Below are the code and all the weights of a small trained network. Each question names an input and a target symbol and asks about switching units off, where a switched-off unit gives its printed mean instead of its output.

import numpy as np


def w(rows, s, z=0):
    codes = np.array(rows[::2]) - 128.0
    scale = np.full(codes.shape[1], s)
    scale[-1] = z or s
    return codes * scale


def f(y):
    return np.maximum(y, 0)


def softmax(a):
    e = np.exp(a - a.max(-1, keepdims=True))
    return e / e.sum(-1, keepdims=True)


def log_softmax(a):
    a = a - a.max(-1, keepdims=True)
    return a - np.log(np.exp(a).sum(-1, keepdims=True))


def net(x, mask):
    ids = ['ΞΠΦαβγζηθλσψ'.index(c) for c in x.split()]
    T = len(ids)
    res = E[ids] + P[:T]
    r = res
    for j in range(3):
        rows = slice(2 * j, 2 * j + 2)
        q, k, v = (r @ M[0][rows].T for M in (Q, K, V))
        z = softmax(np.where(np.tri(T) > 0, q @ k.T / 2**0.5, -1e9)) @ v
        o = O[0][rows]
        res = res + np.where(mask[j], z, o[:, -1]) @ o[:, :-1]
    y = f(res @ A[0][:, :-1].T + A[0][:, -1])
    res = res + np.where(mask[3:27], y, B[0][:, -1]) @ B[0][:, :-1]
    return log_softmax(res[-1] @ U[:, :-1].T + U[:, -1])


Q, K, V, O, A, B = {}, {}, {}, {}, {}, {}
E = w([
[105,157,91],'Ξ',
[114,189,222],'Π',
[125,118,164],'Φ',
[6,75,230],'α',
[122,172,80],'β',
[74,111,26],'γ',
[131,179,81],'ζ',
[91,129,63],'η',
[148,234,99],'θ',
[84,160,185],'λ',
[130,173,142],'σ',
[102,100,133],'ψ',
],0.019)
P = w([
[41,19,254],'0',
[108,167,94],'1',
[102,172,100],'2',
[105,183,108],'3',
[105,182,111],'4',
[95,186,115],'5',
[101,188,122],'6',
[99,196,125],'7',
[80,199,131],'8',
[76,196,131],'9',
],0.0087)
Q[0] = w([
[79,147,90],'H1',
[104,165,128],'H1',
[32,207,117],'H2',
[4,207,159],'H2',
[182,61,134],'H3',
[116,111,84],'H3',
],0.012)
K[0] = w([
[110,152,176],'H1',
[121,99,181],'H1',
[73,60,184],'H2',
[33,1,196],'H2',
[169,231,42],'H3',
[92,151,157],'H3',
],0.015)
V[0] = w([
[179,111,114],'H1',
[65,114,154],'H1',
[156,9,51],'H2',
[152,99,176],'H2',
[106,156,170],'H3',
[194,64,197],'H3',
],0.011)
O[0] = w([
[100,94,129,31],'H1',
[124,163,115,254],'H1',
[32,99,128,2],'H2',
[206,5,160,186],'H2',
[140,128,134,227],'H3',
[172,83,87,156],'H3',
],0.013,0.0088)
A[0] = w([
[122,137,151,102],'N1',
[167,110,81,134],'N2',
[67,150,156,61],'N3',
[156,184,158,140],'N4',
[194,46,145,1],'N5',
[112,93,204,140],'N6',
[146,95,165,158],'N7',
[98,90,157,162],'N8',
[144,49,187,206],'N9',
[155,171,48,108],'N10',
[113,108,78,137],'N11',
[201,158,101,135],'N12',
[70,147,67,203],'N13',
[183,62,134,85],'N14',
[92,125,150,121],'N15',
[110,150,208,128],'N16',
[123,167,16,120],'N17',
[179,130,132,164],'N18',
[24,115,130,57],'N19',
[150,86,163,182],'N20',
[65,144,144,52],'N21',
[131,163,151,99],'N22',
[163,150,94,81],'N23',
[137,3,137,106],'N24',
],0.013,0.0088)
B[0] = w([
[182,72,138,133],'N1',
[96,84,97,179],'N2',
[116,109,74,140],'N3',
[91,78,127,215],'N4',
[164,174,230,167],'N5',
[79,64,126,147],'N6',
[132,89,97,157],'N7',
[59,144,176,138],'N8',
[67,114,67,166],'N9',
[69,102,166,200],'N10',
[147,135,178,140],'N11',
[87,103,111,249],'N12',
[169,170,198,166],'N13',
[181,254,184,171],'N14',
[85,175,115,136],'N15',
[144,100,101,162],'N16',
[135,78,155,188],'N17',
[138,136,80,213],'N18',
[186,158,101,142],'N19',
[94,71,54,166],'N20',
[105,135,40,138],'N21',
[194,112,145,154],'N22',
[92,107,237,176],'N23',
[138,200,65,145],'N24',
],0.006,0.018)
U = w([
[107,136,184,113],'Ξ',
[181,117,175,80],'Π',
[155,121,5,219],'Φ',
[159,134,54,159],'α',
[124,154,158,210],'β',
[99,179,78,4],'γ',
[130,152,153,156],'ζ',
[99,161,135,56],'η',
[129,157,158,62],'θ',
[154,105,104,104],'λ',
[140,120,71,133],'σ',
[78,62,87,214],'ψ',
],0.014,0.0029)

Each question gives the input, a string of symbols that net reads in full, and the target symbol t.
The units are the heads (2 rows each of Q, K, V and O) and the neurons (one row each of A and B). Each row of codes is followed by its name. A weight is (code - 128) times the scale printed after its matrix; where a second scale follows, it is the last column's (O, A, B and U).
mask holds one flag per unit, heads first, then neurons. A switched-off unit (its flag False) gives its mean, the last column of its rows in O or B, instead of its output. The means were averaged over made-up inputs and are rounded, as every weight is.
A unit's drop is (log p(t) with every unit on - log p(t) with that unit switched off) / (log p(t) with every unit on - log p(t) with every unit switched off).
The circuit of an input: a set's keep is (log p(t) with only the set's units on - log p(t) with every unit switched off) / (log p(t) with every unit on - log p(t) with every unit switched off). Starting from the 12 units with the biggest drops (on a tie, the unit counted first), units are removed one at a time, each time the one whose removal leaves the highest keep (on an exact tie, the one counted first), for as long as the keep stays at least 0.8.
circuit, biggest first: the units of the circuit, biggest drop first
top k neurons: the k neurons with the biggest drops, biggest first
which heads matter: for each layer, one digit per head in row order, 1 if its drop is at least 0.15 and else 0, layers parted by /
drop when u is switched off: that unit's drop, to one decimal
input γ ζ Φ, target γ: circuit, biggest first	[H2 N21 H3 N19]
input ψ Π σ η ψ ζ λ Π, target ψ: circuit, biggest first	[H2 N14 N5]
input Π Φ Φ Φ θ θ θ, target Π: circuit, biggest first	[H2 N23]
input ψ ζ β γ, target ψ: circuit, biggest first	[N17 N10]
input Π λ α γ, target ψ: which heads matter	000
input Π Π ζ Ξ, target Π: circuit, biggest first	[H2 N23]
input ψ Φ α γ ψ, target Φ: circuit, biggest first	[N23 N5 N13]
input Π η λ Π γ Φ Π Φ Π Π, target Π: circuit, biggest first	[H2]
input γ γ Φ β η ψ β γ γ, target γ: circuit, biggest first	[H2 N21 N13]
input Π ψ θ Φ ψ λ η, target Π: circuit, biggest first	[H2 N5]
input γ ζ γ η ζ θ θ, target γ: which heads matter	011
input Π ψ λ Π, target Π: top 3 neurons	[N5 N14 N23]
input α Π λ θ γ λ σ ψ, target Φ: drop when N13 is switched off	0.1
input γ σ Ξ Φ Ξ λ ψ α, target ψ: drop when N14 is switched off	0.5
input Φ θ β λ λ σ β σ λ, target Φ: drop when N20 is switched off	0.1
input γ γ θ Π β, target γ: drop when N9 is switched off	0.0
